Below is a small trained network, with its code and all its weights. Each question gives an input and a class and asks what happens when units are switched off, that is, made to give their printed mean instead of their output.

import numpy as np


def w(rows, s, z=0):
    codes = np.array(rows[::2]) - 128.0
    scale = np.full(codes.shape[1], s)
    scale[-1] = z or s
    return codes * scale


def f(y):
    return np.maximum(y, 0)


def log_softmax(a):
    a = a - a.max(-1, keepdims=True)
    return a - np.log(np.exp(a).sum(-1, keepdims=True))


def net(x, mask):
    res = np.array(x, float).reshape(1, 3) / 4 @ E
    y = f(res @ A[0][:, :-1].T + A[0][:, -1])
    res = res + np.where(mask, y, B[0][:, -1]) @ B[0][:, :-1]
    return log_softmax(res[-1] @ U[:, :-1].T + U[:, -1])


A, B = {}, {}
E = w([
[172,71,210,114,147,230,88,73],'x0',
[53,34,92,186,166,77,134,56],'x1',
[109,208,59,138,249,136,75,109],'x2',
],0.011)
A[0] = w([
[166,131,181,111,120,175,112,134,173],'neuron 0',
[119,114,121,137,122,90,107,166,174],'neuron 1',
[110,69,115,155,133,120,132,95,178],'neuron 2',
[113,198,126,131,62,66,162,176,241],'neuron 3',
[106,196,68,139,170,90,112,156,160],'neuron 4',
[78,84,79,129,113,9,186,121,200],'neuron 5',
[147,140,155,109,110,226,99,123,181],'neuron 6',
[101,119,86,138,236,118,81,83,81],'neuron 7',
[163,148,124,96,65,147,125,166,252],'neuron 8',
[142,228,105,109,199,174,91,135,154],'neuron 9',
[118,145,132,125,128,93,141,128,220],'neuron 10',
[147,121,142,123,182,190,73,94,71],'neuron 11',
[93,19,142,137,137,141,128,93,135],'neuron 12',
],0.013,0.0042)
B[0] = w([
[100,137,202,156,101,123,138,121,212],'neuron 0',
[114,123,107,150,129,112,145,137,159],'neuron 1',
[140,90,110,103,101,115,95,83,208],'neuron 2',
[155,117,56,72,144,129,186,203,219],'neuron 3',
[155,250,159,118,126,83,136,89,219],'neuron 4',
[123,106,74,242,67,110,118,150,251],'neuron 5',
[100,123,216,175,121,135,130,134,223],'neuron 6',
[60,179,86,127,170,148,171,51,247],'neuron 7',
[115,136,161,100,101,143,204,160,217],'neuron 8',
[155,170,130,154,183,119,43,210,234],'neuron 9',
[150,166,113,140,86,154,137,128,163],'neuron 10',
[102,71,119,136,195,193,97,139,207],'neuron 11',
[191,93,137,77,104,82,77,78,235],'neuron 12',
],0.021,0.015)
U = w([
[162,138,95,95,120,139,254,175,251],'0',
[139,103,56,180,65,107,105,147,22],'1',
[98,112,197,144,89,158,199,112,182],'2',
[206,67,134,57,120,108,94,39,96],'3',
[175,210,79,95,130,102,89,180,187],'4',
[100,180,72,189,148,107,185,65,90],'5',
[121,140,142,181,191,165,93,160,80],'6',
[66,101,63,76,199,188,84,29,40],'7',
],0.0078,0.0018)

Each question gives the input, the list of numbers given to net, and the class t.
The units are the neurons (one row each of A and B). Each row of codes is followed by its name. A weight is (code - 128) times the scale printed after its matrix; where a second scale follows, it is the last column's (A, B and U).
mask holds one flag per neuron, in row order. A switched-off neuron (its flag False) gives its mean, the last column of its row in B, instead of its output. The means were averaged over made-up inputs and are rounded, as every weight is.
A unit's drop is (log p(t) with every unit on - log p(t) with that unit switched off) / (log p(t) with every unit on - log p(t) with every unit switched off).
The circuit of an input: a set's keep is (log p(t) with only the set's units on - log p(t) with every unit switched off) / (log p(t) with every unit on - log p(t) with every unit switched off). Starting from the 12 units with the biggest drops (on a tie, the unit counted first), units are removed one at a time, each time the one whose removal leaves the highest keep (on an exact tie, the one counted first), for as long as the keep stays at least 0.8.
units of the circuit, in order: the units of the circuit, biggest drop first
unit that matters most: the unit with the biggest drop
top k neurons: the k neurons with the biggest drops, biggest first
drop when u is switched off: that unit's drop, to one decimal
input [-1,6,-6], class 1: units of the circuit, in order => [neuron 5]
input [6,-6,1], class 6: top 2 neurons => [neuron 9; neuron 11]
input [-1,-1,1], class 4: units of the circuit, in order => [neuron 7; neuron 5]
input [4,1,-1], class 3: units of the circuit, in order => [neuron 7; neuron 5]
input [2,1,1], class 7: units of the circuit, in order => [neuron 5; neuron 4]
input [-3,1,-1], class 1: units of the circuit, in order => [neuron 7; neuron 5]
input [4,0,-1], class 2: units of the circuit, in order => [neuron 9; neuron 6]
input [5,-5,0], class 2: top 3 neurons => [neuron 0; neuron 8; neuron 6]
input [0,1,-2], class 1: top 2 neurons => [neuron 7; neuron 4]
input [0,6,-6], class 1: top 2 neurons => [neuron 5; neuron 4]
input [1,-1,-2], class 2: top 2 neurons => [neuron 3; neuron 9]
input [8,1,-8], class 3: top 2 neurons => [neuron 12; neuron 5]
input [0,-6,-6], class 0: top 2 neurons => [neuron 3; neuron 8]
input [8,3,-1], class 3: units of the circuit, in order => [neuron 12]
input [6,4,1], class 7: top 2 neurons => [neuron 11; neuron 7]
input [0,5,-4], class 1: top 2 neurons => [neuron 5; neuron 4]
input [8,-1,0], class 2: top 2 neurons => [neuron 9; neuron 0]
input [4,8,4], class 7: drop when neuron 7 is switched off => 0.3
input [8,4,-1], class 3: drop when neuron 12 is switched off => 0.9
input [-1,0,-5], class 0: drop when neuron 3 is switched off => 0.1
input [8,3,-8], class 3: unit that matters most => neuron 12
